Below are the code and all the weights of a small trained network. Each question names an input and a class and asks about switching units off, where a switched-off unit gives its printed mean instead of its output.

import numpy as np


def w(rows, s, z=0):
    codes = np.array(rows[::2]) - 128.0
    scale = np.full(codes.shape[1], s)
    scale[-1] = z or s
    return codes * scale


def norm(h):
    return h / np.sqrt((h * h).mean(-1, keepdims=True) + 1e-5)


def f(y):
    return y / 2 * (1 + np.tanh(0.7978845608 * (y + 0.044715 * y**3)))


def log_softmax(a):
    a = a - a.max(-1, keepdims=True)
    return a - np.log(np.exp(a).sum(-1, keepdims=True))


def net(x, mask):
    res = np.array(x, float).reshape(1, 4) / 4 @ E
    u = 0
    for l in range(4):
        y = f(norm(res) @ A[l][:, :-1].T + A[l][:, -1])
        res = res + np.where(mask[u : u + 7], y, B[l][:, -1]) @ B[l][:, :-1]
        u += 7
    return log_softmax(norm(res)[-1] @ U[:, :-1].T + U[:, -1])


A, B = {}, {}
E = w([
[74,201,236,78,67],'x0',
[168,41,115,2,61],'x1',
[251,121,185,162,36],'x2',
[85,87,70,163,76],'x3',
],0.0077)
A[0] = w([
[73,164,39,126,187,216],'0.n0',
[157,127,169,25,138,84],'0.n1',
[33,111,128,2,158,101],'0.n2',
[140,67,158,55,14,6],'0.n3',
[134,224,166,175,124,22],'0.n4',
[35,120,151,64,161,137],'0.n5',
[162,146,157,104,118,3],'0.n6',
],0.012,0.0034)
B[0] = w([
[123,70,101,230,68,252],'0.n0',
[168,162,90,57,243,190],'0.n1',
[68,226,71,168,167,255],'0.n2',
[250,139,82,60,4,219],'0.n3',
[184,183,190,176,174,185],'0.n4',
[18,210,109,70,83,228],'0.n5',
[139,46,126,51,152,128],'0.n6',
],0.011,0.0069)
A[1] = w([
[130,159,92,99,47,196],'1.n0',
[12,130,130,91,69,37],'1.n1',
[44,144,124,138,118,4],'1.n2',
[203,88,192,91,14,90],'1.n3',
[114,23,84,147,148,6],'1.n4',
[154,200,134,25,30,102],'1.n5',
[131,137,41,146,150,134],'1.n6',
],0.011,0.0037)
B[1] = w([
[197,116,102,112,100,236],'1.n0',
[99,174,72,174,115,187],'1.n1',
[81,144,98,151,88,172],'1.n2',
[250,59,150,156,88,233],'1.n3',
[92,58,87,142,195,145],'1.n4',
[178,62,84,115,101,254],'1.n5',
[123,100,105,93,142,205],'1.n6',
],0.016,0.0058)
A[2] = w([
[72,4,104,126,138,59],'2.n0',
[98,121,201,196,78,31],'2.n1',
[199,71,94,180,146,154],'2.n2',
[44,149,114,122,69,1],'2.n3',
[160,175,196,208,104,61],'2.n4',
[118,164,235,156,64,35],'2.n5',
[28,198,90,102,252,150],'2.n6',
],0.013,0.007)
B[2] = w([
[159,85,20,174,250,154],'2.n0',
[130,183,189,27,181,139],'2.n1',
[97,77,165,147,188,245],'2.n2',
[54,194,118,191,84,157],'2.n3',
[205,217,144,153,88,174],'2.n4',
[172,175,155,134,176,146],'2.n5',
[89,68,251,140,76,254],'2.n6',
],0.012,0.0086)
A[3] = w([
[141,172,201,220,124,95],'3.n0',
[131,181,132,49,40,21],'3.n1',
[100,16,138,173,139,83],'3.n2',
[135,192,195,64,14,43],'3.n3',
[86,90,74,9,159,88],'3.n4',
[213,116,149,63,175,229],'3.n5',
[172,179,97,45,162,2],'3.n6',
],0.013,0.006)
B[3] = w([
[227,202,120,172,206,216],'3.n0',
[211,40,39,112,137,147],'3.n1',
[154,132,70,62,209,191],'3.n2',
[194,43,35,109,220,173],'3.n3',
[169,239,115,56,114,156],'3.n4',
[35,147,200,115,102,255],'3.n5',
[2,167,90,6,119,132],'3.n6',
],0.011,0.0077)
U = w([
[150,187,42,39,89,155],'0',
[234,245,186,212,210,125],'1',
[108,17,39,205,208,106],'2',
[105,170,191,35,164,27],'3',
[32,215,116,195,83,253],'4',
[251,38,151,126,55,168],'5',
],0.02,0.007)

Each question gives the input, the list of numbers given to net, and the class t.
The units are the neurons (one row each of A and B). Each row of codes is followed by its name. A weight is (code - 128) times the scale printed after its matrix; where a second scale follows, it is the last column's (A, B and U).
mask holds one flag per neuron, layer by layer. A switched-off neuron (its flag False) gives its mean, the last column of its row in B, instead of its output. The means were averaged over made-up inputs and are rounded, as every weight is.
A unit's drop is (log p(t) with every unit on - log p(t) with that unit switched off) / (log p(t) with every unit on - log p(t) with every unit switched off).
The circuit of an input: a set's keep is (log p(t) with only the set's units on - log p(t) with every unit switched off) / (log p(t) with every unit on - log p(t) with every unit switched off). Starting from the 12 units with the biggest drops (on a tie, the unit counted first), units are removed one at a time, each time the one whose removal leaves the highest keep (on an exact tie, the one counted first), for as long as the keep stays at least 0.8.
units of the circuit, in order: the units of the circuit, biggest drop first
most important unit: the unit with the biggest drop
k most important neurons: the k neurons with the biggest drops, biggest first
k most important neurons of layer l: the k neurons of layer l with the biggest drops, biggest first
drop when u is switched off: that unit's drop, to one decimal
input [4,0,0,-1], class 0: most important unit => 1.n5
input [-3,6,-3,-6], class 3: units of the circuit, in order => 0.n1, 3.n5
input [-5,8,-5,-7], class 3: 2 most important neurons => 0.n1, 2.n6
input [8,8,1,0], class 0: 2 most important neurons of layer 0 => 0.n1, 0.n2
input [7,0,-3,-5], class 4: 3 most important neurons of layer 0 => 0.n3, 0.n2, 0.n5
input [-5,-1,6,-4], class 1: 3 most important neurons of layer 0 => 0.n3, 0.n0, 0.n5
input [-4,-3,6,7], class 2: 2 most important neurons => 0.n3, 0.n4
input [-6,2,3,7], class 2: 2 most important neurons => 1.n4, 0.n3
input [0,7,-5,-7], class 0: 3 most important neurons => 0.n5, 2.n2, 3.n1
input [2,8,-2,-1], class 0: 2 most important neurons => 0.n2, 0.n1
input [5,-2,1,4], class 1: 2 most important neurons => 0.n4, 0.n3
input [4,3,1,-6], class 0: 2 most important neurons => 0.n1, 0.n3
input [1,7,0,-4], class 0: drop when 0.n1 is switched off => 0.8
input [-3,-1,-3,-5], class 2: most important unit => 0.n0
input [-6,0,3,-3], class 2: drop when 0.n3 is switched off => 1.4
input [7,8,-3,8], class 0: drop when 0.n2 is switched off => 1.0
input [7,2,-7,2], class 4: drop when 3.n6 is switched off => 0.0
